Below is a small trained network, with its code and all its weights. Each question gives an input and a class and asks what happens when units are switched off, that is, made to give their printed mean instead of their output.

import numpy as np


def w(rows, s, z=0):
    codes = np.array(rows[::2]) - 128.0
    scale = np.full(codes.shape[1], s)
    scale[-1] = z or s
    return codes * scale


def f(y):
    return np.maximum(y, 0)


def log_softmax(a):
    a = a - a.max(-1, keepdims=True)
    return a - np.log(np.exp(a).sum(-1, keepdims=True))


def net(x, mask):
    res = np.array(x, float).reshape(1, 2) / 4 @ E
    y = f(res @ A[0][:, :-1].T + A[0][:, -1])
    res = res + np.where(mask, y, B[0][:, -1]) @ B[0][:, :-1]
    return log_softmax(res[-1] @ U[:, :-1].T + U[:, -1])


A, B = {}, {}
E = w([
[61,198,118,90,131,61,103,250,131,60,127,51],'x0',
[143,80,182,106,42,92,168,77,171,122,215,84],'x1',
],0.02)
A[0] = w([
[200,76,134,151,180,106,164,125,149,205,147,204,244],'n1',
[131,82,190,118,45,84,216,121,177,111,213,90,128],'n2',
[68,138,129,63,96,41,134,159,164,119,145,75,70],'n3',
[114,98,254,118,56,90,216,146,225,145,241,118,128],'n4',
[60,168,93,58,106,48,74,212,137,32,143,66,128],'n5',
[171,163,119,105,191,154,72,114,92,98,70,125,254],'n6',
],0.0097,0.0084)
B[0] = w([
[109,88,90,125,115,245,155,64,155,120,208,179,195],'n1',
[150,174,201,124,129,209,106,121,176,180,147,105,219],'n2',
[184,183,67,164,62,128,216,198,119,217,98,94,194],'n3',
[102,202,182,78,75,221,96,120,223,116,181,88,229],'n4',
[130,183,122,196,113,85,105,170,90,164,28,24,252],'n5',
[152,87,124,218,244,167,171,93,95,171,33,133,190],'n6',
],0.012,0.034)
U = w([
[104,20,66,153,236,162,255,80,102,118,153,185,253],'0',
[102,154,115,201,199,34,92,138,60,126,61,93,135],'1',
[112,126,196,80,91,177,76,24,148,132,228,126,172],'2',
[131,210,149,146,22,148,122,184,132,160,147,81,16],'3',
[86,93,144,96,94,74,108,130,130,52,153,115,63],'4',
[111,81,162,67,112,116,93,118,81,114,116,101,64],'5',
[153,98,121,20,118,89,91,122,135,77,180,115,68],'6',
[129,73,104,123,57,82,36,162,107,96,183,130,62],'7',
],0.0091,0.0064)

Each question gives the input, the list of numbers given to net, and the class t.
The units are the neurons (one row each of A and B). Each row of codes is followed by its name. A weight is (code - 128) times the scale printed after its matrix; where a second scale follows, it is the last column's (A, B and U).
mask holds one flag per neuron, in row order. A switched-off neuron (its flag False) gives its mean, the last column of its row in B, instead of its output. The means were averaged over made-up inputs and are rounded, as every weight is.
A unit's drop is (log p(t) with every unit on - log p(t) with that unit switched off) / (log p(t) with every unit on - log p(t) with every unit switched off).
The circuit of an input: a set's keep is (log p(t) with only the set's units on - log p(t) with every unit switched off) / (log p(t) with every unit on - log p(t) with every unit switched off). Starting from all 6 units, units are removed one at a time, each time the one whose removal leaves the highest keep (on an exact tie, the one counted first), for as long as the keep stays at least 0.8.
circuit, biggest first: the units of the circuit, biggest drop first
unit that matters most: the unit with the biggest drop
top k neurons: the k neurons with the biggest drops, biggest first
drop when u is switched off: that unit's drop, to one decimal
input [-2,0], class 0: circuit, biggest first -> [n4; n5]
input [3,0], class 1: top 2 neurons -> [n4; n2]
input [0,1], class 2: top 2 neurons -> [n5; n3]
input [1,-4], class 1: unit that matters most -> n1
input [-5,0], class 0: top 2 neurons -> [n4; n2]
input [0,2], class 2: top 2 neurons -> [n5; n3]
input [-1,-8], class 0: drop when n5 is switched off -> 0.3
input [0,7], class 2: drop when n5 is switched off -> 0.8
input [-3,0], class 0: drop when n4 is switched off -> 0.5
input [0,-1], class 0: drop when n4 is switched off -> 0.3
